Each row is followed by its class.
[-33  -6 -39  -2  -8  12  -6 -17  20  -1   0  18  32   7  16 -32 -29  22
  25  19   0   4  45 101 -59  -2 -29  49  28  26  -7 -74  13] => kab
[ 21  31 -17  -2  -3   0  41   1   2 -30 -22  -1   3 -28 -44  17 -18 -11
 -38 -39 -27  -2 -10  25   4  -1 -11  -1   7 -10  -5  17  -5] => mesi
[ 26  12 -61 -28   2 -42 -26  -2  82 -23  37 -16 -12  11  10  28  29 -26
   9 -49 -34  28  38  41  -6 -44 -66 -26  31  -3 -25   8  33] => Bufu
[ 24  23  24  29 -53 -19  11  12  -1  -1 -22  -4  23 -14 -80  12 -40  -4
  -5 -60 -44  11  14  36 -17  19  26   2  -6  -6   3  -3  16] => Bufu
[ 27   0 -43 -16  -8  -6  -3  -7  10  -5 -25  25   4 -19 -54  36 -24 -11
 -40 -45 -32  -5  -1  40  31 -33 -23 -36  24 -11 -10  27 -31] => pesuv
[ 33  24 -44  13   4   5 -10  12  30 -24 -21  21  26 -16 -27  25 -41  24
 -37 -44 -43 -33  -9  59  40 -26 -69 -12  71 -27 -23  13 -15] => pob
[ -9   4 -34  11 -27  -8 -26 -22  -4 -31 -11  29  34 -11 -39  37 -80   8
 -41 -62 -20   6 -18  59  36 -18 -50 -40  44 -18  -7  15 -49] => pesuv
[ 40 -24 -22  -1  11  34  23 -20  21 -27 -23   3  34 -27 -42  51 -22  -8
 -30 -18 -24 -33  -5  64  28  -6 -29  11  49 -32 -15  11   4] => kab
[-17   6  32 -17 -18 -23  25 -20  15  -8 -30  45  17   0 -12  17 -14  34
 -11 -11 -38  36  57  77  21 -13 -79  27  21 -37   9 -34  42] => kab
[ 34  24 -26  16 -10  -8  17  15  34 -22  -8 -13   7 -26 -35  14  20   2
 -56 -21 -44 -18   3  21  32 -14 -24  -1  34 -27 -11   3   8] => merel
[ 11  -5 -50 -32  10 -42 -37  -9  52 -12  29  11  -6  -2  24  27 -20 -15
  -2 -31  -6   4  20  68   6 -31 -63 -20  43   7  -6   4  29] => Vipe
[  7  19  13   0 -17  29   6 -27  12 -11 -34  -1  29   1 -42  31 -80  52
 -61 -19 -11  -4  -4  37  32  20 -40  34   2 -13 -16  -7  -8] => Vem
[  8  -9  -4  10  44  48  32  24 -12 -48 -24  -6  32  39  -4  27  -1  19
  14  67   5 -11   0  -2  31   4 -33  45  10 -20 -23   3  39] => Rudu
[-46  24  33 -24 -14  -9  -7 -17  16  -2  30  -2  -2   9  16  33  58 -49
 -19 -26  -3  -6  47 -23  34 -28 -39 -51  -9   3 -32  54  47] => Zak
[ 20  44  21  39 -55   3  -1 -11 -30 -32 -21   5  32  -3 -58  27 -40   5
 -19 -56 -12  14  -5  13  27 -16 -11 -27  15 -14 -27  19  -5] => Zak
[  0  41  29  21 -82  14  10  -7  -8 -40 -14  31  19 -13  -7  22 -30  21
 -48 -49 -17  32 -35 -26  13  26 -10 -47 -14 -30  12  27  -1] => Mogom
[ 43  -6  -8  17 -28  20  13  19  26 -18 -39  13  43 -35 -65  15 -38 -22
 -36 -25 -45 -16 -33  62   4 -14 -50   1  36 -15  -7  18   4] => kab
[ 28  21  24  38 -32   2 -48 -10 -19   1 -10 -10  -4  11 -36  -7 -43  -7
 -20 -14  13  -5   1  -8 -31 -13  -1  38 -37   8   9 -10 -17] => merel
[ -1 -16 -22   0 -32  17   1  29  32 -46 -32   4  54  33  15  58  -1  15
  36   0 -49  -3  12  -8   2  58  15 -24  -5 -37 -37  16  64] => vok
[ 19  10 -18  34 -27 -35 -34 -17  28 -12 -32  19  27 -13 -43  26 -52  -3
 -30 -69 -44 -43   5  41  11   2 -21 -27  19 -23  -2  12  -7] => merel
[ 55  24   8  34 -42   4   3 -21   0 -46   5 -43  12  36 -16  29 -49   5
 -40 -31 -24 -23 -11  24  -5  26  -7 -19   6 -32 -23  28  23] => Zak
[ 36  -5   3 -25   0 -17  25  20  25 -19 -11  17   8  13  37   4  -2  51
 -23  27 -21  10  37  52  10   7 -17   9  33 -23  -2 -32  21] => Mogom
[  5  34   5  18 -24  21   9  -3 -17 -43 -27  14  58 -39 -71  58 -42   4
 -49 -58  -3   2 -28  15  17   4 -12  14  28 -31 -10   5   3] => pob
[ 39  16 -33   6 -11 -45  -5   0  12  -4 -26  33 -28   5 -59  21 -45  -2
 -35 -51 -46 -12  -9  21  32 -23 -61 -56   5 -25   2  47 -15] => pesuv
[  10  -23   35   40  -20  -15    1  -13    2   -9  -23   26   21   -2
  -13    9 -106   20  -43  -11  -23  -38    1   59   33   64  -23   -8
   29  -25    8   13   -5] => Vipe
[-76   5   1  -4 -20   4 -41 -72  17   8  16  25  31  -5   5  51 -13 -33
  10 -47  12  41  24  14 -10 -26 -38 -17   2  13  26   5   7] => Bufu
[ 63 -13   4  -6  15 -28  23  21   9 -10 -39 -22  -8  13 -10 -30 -32  17
   4  14 -40   9  11  58 -15   5  -8  49  10  -4   0 -33 -22] => mesi
[-60   7  36 -64  -1 -17 -22  33  48 -13  35  21 -37   1  15   8  32 -23
  -8 -22  24  10  21   4  38 -19 -51 -43 -13  26 -22  41  61] => Vipe
[ 51 -15  43 -41 -24  -9  -6 -12  -3 -10 -19  -4   7   8 -28  42  29   4
  26 -19  -3  53  32  24 -15 -28  12  35 -24 -30   6 -31  52] => kab
[-17   0  33  41   9  10   1 -14 -45  -4   1   5  -3  -1  -3 -11 -25 -28
  13   9  24 -10  -2 -34   5   3   1   5 -21   8   1  17 -38] => mesi
[  6 -11  42   6 -22 -57  -8 -12  40 -28   9   2  17  30  31  -8 -90  44
 -48  -5 -13  26  25  83  -6  23 -64  19   4 -32 -11 -35  33] => Vem
[ 25  41  11  86 -40  13 -12  -3 -30  -4   0  34  27  -7 -20 -21 -49  22
 -18  29  15   1  14  -5   6 -18 -40   5  20  -4   5  -7 -49] => Mogom
[ -2  10  50  64 -16  15 -21   8 -48  -1  17  24  -7  12 -14 -14 -69  12
   2  28  28 -12  21   3  37   7 -37  19   3   2  -7   9 -14] => Vipe
[ 30   3  -4  17  -1 -35   2  22  28 -51 -35 -10  11  36 -40  24  23  37
  45   8 -20   4  -2   1   9   7   6  11  -4 -46  -5 -29  60] => merel
[ 27 -23  15   9 -19   5  -7 -17 -13 -41 -38  10  25  14 -63  57 -59 -16
 -15 -26 -20   2 -19  33  34   2 -16  -5  -2 -42 -11  31 -21] => pesuv
[-17  25 -10  69 -16  11  -1 -12 -14  15 -15  35  25 -12 -31 -23 -79  16
 -28  15  10  -4 -20   4   0  -8 -53  10  -1  18  -4  -7 -22] => Vem
[ 66  17  19  22 -18 -16  -6  12 -20 -37   5 -45  14   0 -83  55 -68  -9
 -14 -79 -33  -8   2  24  21  16  -4  31  12 -24 -24  18   0] => Bufu
[ 44 -21  21 -20 -18 -32 -24  21  67 -12   2 -22 -18  41   4 -19   9   9
  40  -2 -32  50  32  70 -19 -35 -18   3   6  -9  -3 -25  26] => Bufu
[  3  30  10  68 -10  15 -19  30 -18  -9  26   7   8  -1 -51 -34 -44   7
  -1  48  66 -20  23  -2 -11   2 -12  29   3  34 -20 -14  -2] => Vipe
[ 11 -25  -9 -32  20 -20  13  -6  31 -21 -38  -8 -17  41  30 -37 -37  47
  10  14 -27  29   4  64 -16  22 -19  41   0   0   1 -43  -3] => Rudu
[ -4  41  15  35  11  -7  49   6 -40 -23 -36  28  -3 -42 -85   6 -65  45
 -40 -54 -20  -7 -24  35  63   3 -31  25  46 -28  -5  -5 -40] => pob
[-39  21  11 -12   6 -25  13 -13  26  10  11  28 -32 -18   9  -3  38 -46
 -19 -22   1  -6  15 -23   2 -29 -28 -64 -24   9  13  49  14] => mesi
[ 25   5 -13  56  -4   5  -3  12 -30   7   4   8  14  22 -42 -10 -47 -10
 -20  47  -4 -37  29  20 -11  -4 -25  16   4  -4  -6   5 -16] => pesuv
[ 68  -5  19 -23  -6 -20  13   7  28 -42 -23  -7   9  50  13  44  14  27
  41  29 -52  15  46  67  17 -10 -29  38  14 -63  -8 -14  57] => Mogom
[-11 -12   8 -25 -20 -12 -13  29  33 -34 -18  -4   7  19  -6  37  35   6
  41 -15 -22  17 -33 -54  49  42 -15 -39  -6 -16 -15  28  56] => Vipe
[-15 -10  -4  33  17  12  10 -39   5 -29  -6 -17  20 -13 -18   9 -24  -1
  -2 -21 -22 -14  -8  25  75  -4 -22  -7  47 -26 -14  19 -57] => Rudu
[ 47 -22  -4 -13   9  -9  39  36  30 -46  -4 -13  13   4   8  13 -29  24
 -14  36 -26  56  14  94   0 -21 -26  43  43 -34 -11 -34  21] => vok
[ 52  11 -20   3 -44 -19  -3 -21  24 -23 -28   1  32 -18 -53  42 -31  12
 -25 -80 -56 -15  22  41  12  25 -26  -4  22 -38 -24  -1  10] => kab
[ -7 -32  34 -24  10  10 -32   4 -14 -27 -17  -2  28  40  32   9 -45  58
  25  -6   6  19 -11  36  23  -3   6  -3  16  -7   6 -24   3] => Rudu
[ 37 -20  19  20  -4 -32 -23  47 -12 -44 -38 -21  31  43  -6  10 -28  10
  52 -10 -28  -2 -50 -53   5  45  -8 -15 -13 -16 -11   9  10] => mesi
[   0   -2  -74  -27   36   10   -2  -50   44    6    9   30   19  -30
   21   41   13   -3  -44   -3   -7    2   41   51   23  -55 -114    8
   69   -4   -3  -11   -3] => kab
[ 19  20   2  54  -3   3 -15   9  -9  -3 -28  -2  23  20 -31 -35 -57   4
  17  30  -9 -19  19  25 -18  -2 -42  42   4  16  -7 -14 -41] => mesi
[ -5  20  31  53 -15  23 -22 -14 -57  21  22 -12  -1  11  -6 -37 -64   4
 -25   3  30 -33  21 -16 -22  14  24  23 -28  30   3   0 -34] => Rudu
[-44  -7 -48 -14  29 -32   3 -37  51   8   4   9 -32   0  -8  14  34 -41
  53 -41 -28  11  14   8  14 -16 -35 -26   8  13  -4  20   4] => Bufu
[-33 -10 -33  -8  36  10  13 -31  31 -22  13  17   4   2  47  16  20 -37
  -1  23   8   1   8  24  -5 -32 -48 -21  18  -2   6  16   9] => mesi
[-10 -29 -17 -50  21 -34 -23 -34   1  -7  28  -7 -20  28  10  65  14 -61
  16 -27 -11  -3  13  18  -2 -30 -18 -20 -18 -18   8  37  37] => pesuv
[ 26 -23   0  57 -23 -50  -2  -5  23 -30 -51   5  45  26   2  -3 -15  -1
  61   4 -63  12 -14   1   6  31 -20 -26  15 -46   7  -6  -7] => mesi
[ 31  -1 -33 -19 -24 -21  -6  28  52 -38 -28  -3   3  20   9  15  45  28
   2 -22 -37   3  -3  -9  -7  18  19 -29  -9 -27 -19 -16  57] => merel
[ -2  35  14  65 -19  18   3  15 -49   1   9  30  -8  19 -33 -40 -44  40
  26  26  22 -12  25   5 -19  -4 -34  28 -10   8  -5 -28  12] => kab
[ 55  23   4  44 -21 -17 -28  25  10  17 -14   4  -6  13 -78 -29 -52   9
   5 -10  21  -2  20   6 -57 -10  13   9 -27  38   1 -14  -4] => Bufu
[-58   6  18 -56  -7 -26 -31  11  63   1  21  30 -15  15  44 -16  37 -14
 -13 -28  13   6  42  17 -11 -37 -22 -73 -26  26  -6  28  56] => Rudu
[ 13  26  -8  53 -23  26  -9  15 -14   4  17  27  14 -27 -31 -28 -33  11
 -12  31  34   1  39  46   4 -30  -5  15  34  23 -16 -23 -17] => Vipe
[ 41  -3  -6 -16 -17  19  30  18   2 -52 -12  -7   8   7 -42  39 -38  31
 -71 -25 -30 -15   3  46  47  24  -3 -14  23 -46 -31  18  -3] => pesuv
[ 18   5  21  61 -17  23  10  15 -51   5  -9   6  22  -5 -32   4 -87  16
 -29  24  11  -6  -4  -9 -16  29  14  25  -8   3   8   1 -19] => vok
[ 16  28 -33  11 -23 -20  -2 -20   8 -22   6  -3   3  14 -45  29 -13   3
 -20 -19 -30   7  24  28  18 -16 -43  -8  13 -33  -6   8  -2] => pesuv
[ 68   3  29  26 -29  -9  27  17  -7 -41  -9 -33  12  14 -31   5 -41  -1
 -34 -19 -34 -11  -1  66  10   3   4  -2  25 -29 -33  12  16] => Zak
[ 37  24  42  71 -17  27   6 -29 -29  -2 -18  -4  10  27 -38  -8 -38  10
 -26  49  21  -1  20  -2  14 -19 -34  21   1  -8  -8   6 -25] => Zak
[-24  20  40   2  23  19  42 -15 -17 -25  25 -14 -38  27  -6  17  23 -16
 -36  22  49 -28  18 -43  14  14  -1 -15 -35   2 -28  43  47] => Zak
[ 73 -22 -13   2 -18   4  -3  50  41 -52  -5 -18  34  17 -11  14  -3  -4
 -14   4 -22 -22   1  17 -18  28 -30   7  11 -26 -48   1  53] => kab
[-17   1   7  -7 -16  37  28 -48  -6  -1  19  -4  -8  17  43  31  47 -28
  -3   5 -19  -6  32  25  13 -23  16 -35   3 -19 -13  29  40] => Zak
[-24 -33   4 -11  30  -2  24  -2  20 -26  -5  33 -14   5  44  -6   3   5
  -8  32  -1  12  13  91   1 -38 -12  14  22 -20  11 -32  35] => merel
[ 18   7  51  -2 -44 -34  23  -4  36  -8 -36  29  13 -21 -56  27 -12  14
 -29 -27 -35  12  46  56  43  21  -1 -13   9 -39   1   6  38] => Vipe
